Here is a tiny trained network, its code and every weight. The questions are about switching its units off for an input and a target symbol, where a switched-off unit gives its printed mean instead of its output.

import numpy as np


def w(rows, s, z=0):
    codes = np.array(rows[::2]) - 128.0
    scale = np.full(codes.shape[1], s)
    scale[-1] = z or s
    return codes * scale


def f(y):
    return y / 2 * (1 + np.tanh(0.7978845608 * (y + 0.044715 * y**3)))


def softmax(a):
    e = np.exp(a - a.max(-1, keepdims=True))
    return e / e.sum(-1, keepdims=True)


def log_softmax(a):
    a = a - a.max(-1, keepdims=True)
    return a - np.log(np.exp(a).sum(-1, keepdims=True))


def net(x, mask):
    ids = ['αβγδεζηθλμπστφψω'.index(c) for c in x.split()]
    T = len(ids)
    res = E[ids] + P[:T]
    u = 0
    for l in range(2):
        q, k, v = (res @ M[l].T for M in (Q, K, V))
        z = softmax(np.where(np.tri(T) > 0, q @ k.T / 2**0.5, -1e9)) @ v
        res = res + np.where(mask[u], z, O[l][:, -1]) @ O[l][:, :-1]
        u += 1
        y = f(res @ A[l][:, :-1].T + A[l][:, -1])
        res = res + np.where(mask[u : u + 12], y, B[l][:, -1]) @ B[l][:, :-1]
        u += 12
    return log_softmax(res[-1] @ U[:, :-1].T + U[:, -1])


Q, K, V, O, A, B = {}, {}, {}, {}, {}, {}
E = w([
[122,126,174,140,120,145,113,160,120,148,146],'α',
[75,129,105,119,117,101,100,153,136,129,94],'β',
[96,125,118,126,68,135,95,160,129,146,107],'γ',
[83,115,102,111,131,96,122,105,116,141,91],'δ',
[88,153,143,144,169,116,98,167,140,113,156],'ε',
[142,160,152,114,106,89,103,166,129,88,107],'ζ',
[110,172,92,125,185,131,149,123,146,97,126],'η',
[44,162,69,143,117,153,155,127,155,162,140],'θ',
[50,113,180,158,124,84,100,148,105,163,160],'λ',
[137,113,186,107,85,172,136,174,132,192,120],'μ',
[135,150,93,79,164,91,191,82,122,85,56],'π',
[226,143,188,127,63,108,146,104,90,118,97],'σ',
[203,85,119,70,136,199,94,130,117,150,73],'τ',
[123,101,63,118,172,192,83,55,116,174,137],'φ',
[203,104,105,110,162,71,3,127,99,96,71],'ψ',
[164,109,186,166,233,126,204,100,102,172,137],'ω',
],0.016)
P = w([
[156,95,128,134,117,114,149,152,148,120,140],'0',
[109,159,123,127,141,101,141,157,98,167,104],'1',
[112,159,183,151,122,155,119,87,134,118,96],'2',
[136,66,171,136,119,128,124,69,218,92,168],'3',
[177,101,73,121,119,80,161,176,119,143,187],'4',
[108,201,119,149,142,142,117,161,54,160,94],'5',
[80,164,208,155,144,188,94,78,111,118,78],'6',
[154,43,152,118,100,111,143,71,222,79,209],'7',
[190,75,69,107,109,52,180,171,146,133,214],'8',
[95,246,130,151,139,167,119,165,15,161,63],'9',
[83,195,219,168,134,213,89,85,89,124,69],'10',
[171,46,138,112,106,109,149,96,197,98,203],'11',
],0.012)
Q[0] = w([
[172,69,49,110,107,90,169,182,109,127,206],'L0H0',
[141,67,149,101,112,99,125,82,248,100,183],'L0H0',
],0.011)
K[0] = w([
[91,185,198,143,136,176,92,77,151,119,53],'L0H0',
[104,201,124,153,152,159,115,163,9,150,69],'L0H0',
],0.011)
V[0] = w([
[196,173,145,33,106,116,42,136,115,26,139],'L0H0',
[255,92,159,93,165,188,206,30,99,176,81],'L0H0',
],0.0063)
O[0] = w([
[180,159,168,137,147,63,79,100,227,170,96,56],'L0H0',
[143,169,173,9,111,139,96,78,140,87,137,249],'L0H0',
],0.012,0.0019)
A[0] = w([
[178,162,151,143,166,119,219,63,121,117,78,185],'L0N0',
[99,147,143,108,53,152,169,173,166,40,60,88],'L0N1',
[124,93,111,90,141,101,150,140,136,131,137,249],'L0N2',
[24,148,127,94,111,49,65,141,192,150,143,116],'L0N3',
[144,106,158,134,188,182,123,102,128,254,145,252],'L0N4',
[103,169,165,113,47,208,131,164,201,196,177,106],'L0N5',
[141,81,112,121,75,34,99,118,75,49,22,253],'L0N6',
[154,98,105,161,152,126,108,118,93,73,91,73],'L0N7',
[151,122,90,145,98,143,36,90,143,176,128,160],'L0N8',
[122,131,53,88,35,163,13,140,105,65,128,181],'L0N9',
[98,59,163,148,109,93,120,113,50,114,142,227],'L0N10',
[128,139,112,234,155,76,175,128,182,169,78,197],'L0N11',
],0.0063,0.0022)
B[0] = w([
[58,137,162,72,143,86,100,161,93,103,153,238],'L0N0',
[103,94,82,203,142,146,85,102,91,134,189,174],'L0N1',
[126,101,98,90,139,144,145,113,148,147,151,187],'L0N2',
[222,177,131,76,105,159,176,89,98,85,107,182],'L0N3',
[70,134,119,98,110,139,62,168,67,43,180,244],'L0N4',
[125,79,159,126,109,82,142,116,91,65,89,166],'L0N5',
[125,96,70,176,176,207,179,124,135,153,107,224],'L0N6',
[170,110,85,161,137,100,162,89,50,132,93,131],'L0N7',
[157,133,73,169,113,62,104,124,120,118,95,161],'L0N8',
[110,43,171,67,177,114,158,79,18,159,141,239],'L0N9',
[192,160,90,174,106,174,180,99,113,106,152,205],'L0N10',
[162,120,97,202,167,126,2,182,150,130,152,253],'L0N11',
],0.0064,0.0036)
Q[1] = w([
[84,254,144,111,138,132,81,175,18,204,40],'L1H0',
[185,134,54,54,107,62,157,196,118,184,201],'L1H0',
],0.0084)
K[1] = w([
[168,2,109,132,114,103,178,87,237,66,225],'L1H0',
[79,153,194,212,132,237,87,50,141,48,35],'L1H0',
],0.0075)
V[1] = w([
[114,175,87,121,254,101,170,115,137,84,136],'L1H0',
[110,104,31,96,139,136,111,79,136,174,60],'L1H0',
],0.0091)
O[1] = w([
[91,175,86,98,97,2,166,199,107,68,142,254],'L1H0',
[214,248,42,69,151,170,111,198,108,99,162,120],'L1H0',
],0.0088,0.0034)
A[1] = w([
[87,94,86,152,178,134,109,78,143,168,110,119],'L1N0',
[90,111,137,112,117,165,196,87,80,119,160,155],'L1N1',
[120,123,69,254,126,163,170,180,125,123,138,117],'L1N2',
[133,158,105,49,122,185,180,116,59,142,147,226],'L1N3',
[106,76,192,91,139,161,112,56,133,152,144,106],'L1N4',
[158,141,150,194,115,78,167,148,102,155,101,167],'L1N5',
[177,178,103,63,142,126,73,150,141,90,120,59],'L1N6',
[101,204,118,81,110,128,156,116,163,106,151,113],'L1N7',
[117,164,145,99,88,55,101,149,152,95,139,64],'L1N8',
[152,137,117,179,159,200,130,156,199,177,137,108],'L1N9',
[86,99,166,76,119,141,170,102,99,93,143,3],'L1N10',
[132,157,72,110,138,130,114,175,191,132,164,157],'L1N11',
],0.0089,0.0063)
B[1] = w([
[119,98,118,173,73,108,131,146,110,71,151,157],'L1N0',
[145,124,164,113,206,144,143,178,138,132,123,202],'L1N1',
[141,185,114,38,115,109,129,76,102,237,141,209],'L1N2',
[153,92,124,154,107,137,114,104,191,64,198,246],'L1N3',
[123,207,100,203,169,124,178,129,156,103,121,204],'L1N4',
[128,127,195,77,74,90,174,107,192,91,145,161],'L1N5',
[129,85,173,173,85,112,179,128,87,150,128,190],'L1N6',
[157,74,162,146,81,138,79,115,76,148,88,175],'L1N7',
[151,139,77,113,213,121,183,99,88,163,64,164],'L1N8',
[99,59,165,123,131,177,73,110,128,163,2,148],'L1N9',
[173,172,117,138,134,110,52,150,96,230,139,175],'L1N10',
[106,184,169,167,126,151,90,161,101,105,81,179],'L1N11',
],0.0083,0.013)
U = w([
[136,81,168,139,109,47,2,151,213,130,142,107],'α',
[139,87,195,93,244,77,103,112,64,144,210,161],'β',
[161,108,135,195,169,201,202,138,141,147,128,30],'γ',
[57,53,175,175,91,179,210,205,147,134,122,204],'δ',
[131,155,45,182,46,175,82,96,117,67,220,234],'ε',
[172,174,144,74,180,104,98,26,218,134,95,108],'ζ',
[174,64,128,48,181,209,79,106,112,173,67,77],'η',
[89,131,153,150,50,44,115,72,117,201,212,41],'θ',
[144,181,92,146,148,93,145,202,135,135,87,127],'λ',
[118,42,171,99,133,146,181,64,37,210,119,2],'μ',
[149,218,57,76,119,161,104,131,141,197,155,120],'π',
[171,45,182,57,102,213,88,112,126,68,129,193],'σ',
[186,159,190,67,92,137,184,21,170,125,122,149],'τ',
[226,78,97,143,138,83,129,52,28,116,87,55],'φ',
[53,110,78,49,149,89,209,137,98,42,75,244],'ψ',
[163,174,54,61,158,227,227,116,88,169,169,45],'ω',
],0.0044)

Each question gives the input, a string of symbols that net reads in full, and the target symbol t.
The units are the heads (2 rows each of Q, K, V and O) and the neurons (one row each of A and B). Each row of codes is followed by its name. A weight is (code - 128) times the scale printed after its matrix; where a second scale follows, it is the last column's (O, A, B and U).
mask holds one flag per unit, layer by layer, with each layer's heads first. A switched-off unit (its flag False) gives its mean, the last column of its rows in O or B, instead of its output. The means were averaged over made-up inputs and are rounded, as every weight is.
A unit's drop is (log p(t) with every unit on - log p(t) with that unit switched off) / (log p(t) with every unit on - log p(t) with every unit switched off).
The circuit of an input: a set's keep is (log p(t) with only the set's units on - log p(t) with every unit switched off) / (log p(t) with every unit on - log p(t) with every unit switched off). Starting from the 12 units with the biggest drops (on a tie, the unit counted first), units are removed one at a time, each time the one whose removal leaves the highest keep (on an exact tie, the one counted first), for as long as the keep stays at least 0.8.
units of the circuit, in order: the units of the circuit, biggest drop first
k most important neurons: the k neurons with the biggest drops, biggest first
k most important neurons of layer l: the k neurons of layer l with the biggest drops, biggest first
input π σ ψ μ θ β σ φ π ψ ε, target φ: most important neuron of layer 1 => L1N7
input γ η δ θ λ α η λ θ θ, target μ: 4 most important neurons of layer 1 => L1N2, L1N9, L1N3, L1N4
input λ φ ω λ η ψ θ, target ψ: units of the circuit, in order => L1H0, L0N5
input γ η φ γ φ π ω α, target φ: 2 most important neurons => L1N8, L1N7
input η μ η δ δ ω θ λ μ η ω ζ, target ψ: units of the circuit, in order => L1H0, L1N8
input ζ θ γ η φ δ η, target σ: 2 most important neurons => L1N7, L1N4
input μ τ θ η, target σ: 2 most important neurons => L1N7, L1N2
input η η β δ τ η, target ε: 2 most important neurons => L1N3, L1N1
input λ θ δ π, target ω: units of the circuit, in order => L0H0, L1N2, L1H0, L0N10
input φ δ ω π ω τ ω, target β: units of the circuit, in order => L1N10, L1N1, L1H0, L0H0
input λ μ λ π τ ω ζ π ω γ δ, target β: units of the circuit, in order => L0H0, L1N1, L1N10, L0N9
input β θ μ σ ζ η ψ, target α: units of the circuit, in order => L0H0, L0N11
input φ ω σ λ, target β: 2 most important neurons of layer 1 => L1N1, L1N10
input δ φ ψ σ π η β η σ ε ζ, target ζ: units of the circuit, in order => L0H0
input ω ω σ ω μ φ φ, target ε: units of the circuit, in order => L1N0, L0N4, L1N2
input ω ζ η θ β, target ψ: units of the circuit, in order => L1H0, L1N10
input φ β η θ ψ θ α φ β, target δ: 2 most important neurons => L0N4, L1N0
input η η ε τ μ ω ε α ζ π ε, target α: units of the circuit, in order => L0H0, L0N11
input μ θ ω, target γ: units of the circuit, in order => L1H0, L1N4, L1N2
input ζ θ ω α ω ω τ λ η ω η ψ, target β: units of the circuit, in order => L0H0, L0N9, L1N1, L1N10
input δ η φ φ η π η ζ ψ, target ψ: units of the circuit, in order => L1H0, L1N10, L0N11
input τ θ μ ψ τ τ η π ψ ζ ω ε, target α: 2 most important neurons => L0N11, L1N4
input φ γ ω α π φ ψ δ η ψ θ ζ, target φ: 2 most important neurons of layer 1 => L1N6, L1N8
input φ ω τ μ τ ω φ φ β σ θ δ, target ζ: 2 most important neurons => L1N4, L1N6
input τ γ σ δ σ ζ μ φ θ π, target σ: most important neuron => L1N3
input τ λ λ β, target μ: 2 most important neurons of layer 1 => L1N2, L1N9
